Look-ups in named tables: a row name and a column name give one cell, copied from the table.

zogof.tsv
	nizap	vog	raf	metise	domipe	biv	pur	mek
ven	120	158	41	130	194	174	145	193
val	138	120	119	120	193	170	138	138
lem	193	183	157	180	213	154	151	208

ven, metise => 130
ven, raf => 41
val, nizap => 138
lem, domipe => 213
val, domipe => 193
lem, metise => 180
ven, domipe => 194
lem, vog => 183
val, vog => 120
lem, raf => 157
val, metise => 120
lem, mek => 208
Row with the largest pur: lem

Table sevev
	sononuf	rifizil	rukugi	netezo	foru	muk
tun	3426	-4333	3017	-4065	3205	3049
miz	6328	-8534	6836	-8111	7239	6519
vut	-4015	2030	-3323	1713	-3470	-3473
sidu	-1358	-1175	-278	-1376	-256	-609
dalusi	-7347	7549	-8647	7473	-9066	-8078
sebuf	5975	-8988	7329	-8821	7755	6747
tili	-5788	5663	-7000	5817	-7326	-6474
lilu	-5229	3851	-5435	3943	-5674	-5237

tili, muk -> -6474
miz, rukugi -> 6836
miz, sononuf -> 6328
tun, rukugi -> 3017
tili, rukugi -> -7000
vut, netezo -> 1713
tun, rifizil -> -4333
Row with the largest sononuf: miz

torot
fields: rem, sidepan, mirine, gizuveg, fubu, buda
vura: [0.64, 0.64, 0.40, 0.64, 0.50, 0.31]
berin: [0.68, 0.68, 0.69, 0.68, 0.22, 0.31]
kile: [0.49, 0.49, 0.57, 0.49, 0.32, 0.45]
lif: [0.41, 0.41, 0.75, 0.41, 0.14, 0.53]
gud: [0.72, 0.72, 0.81, 0.73, 0.10, 0.28]
pitidip: [0.41, 0.41, 0.20, 0.41, 0.68, 0.48]
turuti: [0.50, 0.50, 0.80, 0.50, 0.10, 0.46]
kaberuk: [0.23, 0.23, 0.10, 0.22, 0.77, 0.62]

lif, sidepan -> 0.41
pitidip, gizuveg -> 0.41
kile, buda -> 0.45
lif, fubu -> 0.14
lif, rem -> 0.41
turuti, fubu -> 0.10
berin, sidepan -> 0.68
gud, gizuveg -> 0.73
turuti, buda -> 0.46
turuti, gizuveg -> 0.50
berin, mirine -> 0.69
kaberuk, fubu -> 0.77
berin, gizuveg -> 0.68
lif, gizuveg -> 0.41
kile, gizuveg -> 0.49
kile, mirine -> 0.57
lif, mirine -> 0.75
vura, mirine -> 0.40
kaberuk, mirine -> 0.10

ril.tsv
	dosubu	zag	zin	zepivuf	pevur	goger	ner	pip	dom
zutadak	0.8	0.4	0.5	0.6	0.8	0.5	0.5	0.8	0.5
fevazu	0.4	0.3	0.3	0.6	0.6	0.7	0.6	0.5	0.9
zev	0.6	0.6	0.2	0.4	0.2	0.3	0.6	0.5	0.5
nud	0.3	0.6	0.6	0.5	0.7	0.5	0.5	0.6	0.4
busisu	0.4	0.8	0.6	0.9	0.7	0.3	0.7	0.6	0.7
zozifi	0.6	0.4	0.4	0.5	0.7	0.5	0.7	0.4	0.5
zalum	0.5	0.4	0.6	0.8	0.6	0.7	0.7	0.5	0.5
nok	0.9	0.5	0.2	0.6	0.6	0.5	0.6	0.3	0.5
dovala	0.5	0.4	0.5	0.5	0.7	0.6	0.5	0.6	0.2
renita	0.6	0.6	0.5	0.6	0.7	0.1	0.5	0.6	0.6
bif	0.5	0.7	0.4	0.5	0.7	0.7	0.5	0.5	0.5
vib	0.6	0.4	0.8	0.5	0.5	0.5	0.7	0.6	0.5

What is the zag of nud in ril?
0.6
What is the pip of busisu in ril?
0.6
What is the pip of nok in ril?
0.3
What is the zin of fevazu in ril?
0.3
What is the pevur of nok in ril?
0.6
What is the ner of bif in ril?
0.5
What is the ner of vib in ril?
0.7
What is the zin of dovala in ril?
0.5
What is the dosubu of zalum in ril?
0.5
What is the dom of renita in ril?
0.6
What is the pevur of zozifi in ril?
0.7

bidi.tsv
	fozos	rifilo	namoz	lono
sud	56	50	48	48
pudud	24	54	53	45
ninizi	39	50	50	48
kabuke	87	61	46	35
ravaba	78	57	54	41
bib	2	69	52	33
vodov	26	54	43	45

bib, rifilo => 69
ravaba, fozos => 78
ninizi, lono => 48
pudud, namoz => 53
bib, lono => 33
sud, fozos => 56
vodov, fozos => 26
pudud, rifilo => 54
ravaba, lono => 41
sud, rifilo => 50
ninizi, fozos => 39
vodov, lono => 45
pudud, fozos => 24
vodov, namoz => 43
ravaba, rifilo => 57
ninizi, namoz => 50
bib, namoz => 52
sud, lono => 48

fabime =
	vis	fevusi	zibal	bipote	peba
fesa	21	733	595	694	143
guzo	163	834	985	531	776
ruge	656	11	689	792	626
vodine	888	875	303	108	650
mafo	25	242	407	923	574
fesev	944	48	234	746	217
tofuda	765	169	103	188	427
tezi	561	5	68	403	9
desati	541	353	275	665	992
fisol	745	901	392	992	250
gub	808	388	49	609	960
miferi	486	705	377	427	340
batofa	800	217	207	71	809
petuz	634	238	467	67	769

fesev, bipote -> 746
mafo, fevusi -> 242
ruge, peba -> 626
mafo, vis -> 25
tofuda, peba -> 427
gub, peba -> 960
fesa, zibal -> 595
tezi, peba -> 9
fesa, peba -> 143
guzo, bipote -> 531
vodine, bipote -> 108
ruge, zibal -> 689
guzo, vis -> 163
petuz, bipote -> 67
tofuda, fevusi -> 169

bofivu
|  | libaf | foni | tilil |
|---|---|---|---|
| gon | 122 | 54 | 160 |
| zuz | 180 | 250 | 44 |
| mep | 134 | 189 | 172 |
| valu | 165 | 198 | 143 |
| gidi | 139 | 247 | 61 |
| gekug | 179 | 148 | 209 |
| bibo | 77 | 107 | 131 |
| nakon | 124 | 145 | 44 |
| nas | 188 | 56 | 105 |
| kova | 14 | 157 | 99 |

mep, tilil => 172
kova, foni => 157
mep, foni => 189
gon, tilil => 160
gekug, libaf => 179
mep, libaf => 134
gekug, tilil => 209
nakon, foni => 145
gon, libaf => 122
valu, foni => 198
valu, libaf => 165
gidi, libaf => 139
nakon, libaf => 124
bibo, tilil => 131
gekug, foni => 148
zuz, tilil => 44
gidi, tilil => 61
bibo, libaf => 77

Table popanev
         lat   zol   veg   kun
gaz     -0.1  -8.4   6.4   0.7
ruk      1.5  -2.2  -0.5  -2.7
mipeki   0.9  -1.5  -0.8  -2.9
gen      0.2  -5.6  -0.2  -1.0
sibiz   -1.9  -5.5   3.8   2.3
nuv     -1.0  -2.9   3.4  -2.0

What is the kun of gaz in popanev?
0.7
What is the zol of gaz in popanev?
-8.4
What is the lat of ruk in popanev?
1.5
What is the lat of sibiz in popanev?
-1.9
What is the zol of sibiz in popanev?
-5.5
What is the lat of gen in popanev?
0.2
What is the veg of mipeki in popanev?
-0.8
What is the kun of sibiz in popanev?
2.3
What is the kun of mipeki in popanev?
-2.9
What is the veg of gaz in popanev?
6.4
Which row has the largest lat? ruk

fina =
,tirot,zago,gisude,lavabud,vava,nizor,digofo,rofu,purib,zaluda
pitefod,186,193,192,147,173,179,143,191,190,180
gesoki,187,196,192,151,174,182,144,202,191,181
bod,187,193,192,143,171,180,146,192,190,181
dotoko,189,149,192,96,104,157,123,80,186,185
rap,187,202,192,138,155,184,127,211,191,183
rolu,191,164,192,167,158,174,178,131,189,192
tamusuk,186,146,192,138,207,165,233,61,182,174
vikona,185,184,192,208,246,180,212,180,190,179

What is the purib of gesoki in fina?
191
What is the gisude of bod in fina?
192
What is the vava of vikona in fina?
246
What is the purib of rap in fina?
191
What is the vava of pitefod in fina?
173
What is the zaluda of rolu in fina?
192
What is the gisude of pitefod in fina?
192
What is the gisude of tamusuk in fina?
192
What is the tirot of vikona in fina?
185
What is the gisude of vikona in fina?
192
What is the rofu of rolu in fina?
131
What is the purib of rolu in fina?
189
What is the lavabud of bod in fina?
143
What is the lavabud of vikona in fina?
208
What is the vava of rap in fina?
155
What is the rofu of rap in fina?
211
What is the zago of tamusuk in fina?
146

vipada
cols = poba, zisume, futot, divu, tipuv, supiruk, mav
pokalaz: [159, 132, 1, 56, 182, 79, 147]
kega: [90, 109, 90, 134, 198, 120, 130]
sudidi: [168, 146, 110, 64, 107, 79, 92]
fisugor: [168, 137, 128, 63, 115, 75, 68]
barebo: [186, 158, 180, 77, 17, 98, 81]

fisugor, zisume: 137
sudidi, futot: 110
sudidi, poba: 168
barebo, divu: 77
fisugor, divu: 63
barebo, supiruk: 98
kega, tipuv: 198
pokalaz, futot: 1
sudidi, divu: 64
kega, zisume: 109
sudidi, mav: 92
fisugor, tipuv: 115
pokalaz, supiruk: 79
pokalaz, poba: 159
kega, mav: 130

Table vataz
	gar	rusi	vapa	par	doratep	kipu	lof	vidad	ton
tumag	-39.242	-33.856	-40.702	-26.677	-11.154	-4.958	-27.292	-35.780	-19.546
rup	-11.949	-10.276	-16.078	-25.925	-21.967	-31.844	-40.541	-3.119	-49.212
porav	-75.473	-46.191	-34.727	-25.863	2.236	21.601	-50.103	-52.464	-28.482
feb	-35.206	2.142	-88.335	-5.756	16.719	-30.109	0.640	-8.160	7.779
deku	-0.989	-23.561	-16.575	1.203	-2.845	-21.246	48.004	-36.433	29.695
vitefof	9.082	-2.811	-19.695	-36.751	-55.407	-46.600	-56.504	17.025	-60.275
tum	-18.064	-2.889	-76.169	-4.803	-9.313	-32.499	2.058	-7.610	2.813
foz	-28.022	-30.619	57.486	-62.806	-17.037	-22.887	-26.343	-36.903	5.391

doratep of tumag = -11.154
rusi of tum = -2.889
gar of foz = -28.022
lof of porav = -50.103
vidad of tum = -7.610
rusi of porav = -46.191
doratep of tum = -9.313
par of tum = -4.803
vidad of deku = -36.433
gar of deku = -0.989
par of feb = -5.756
kipu of feb = -30.109
rusi of feb = 2.142
vapa of feb = -88.335
gar of rup = -11.949
ton of rup = -49.212
par of vitefof = -36.751
lof of vitefof = -56.504
doratep of porav = 2.236
vidad of rup = -3.119

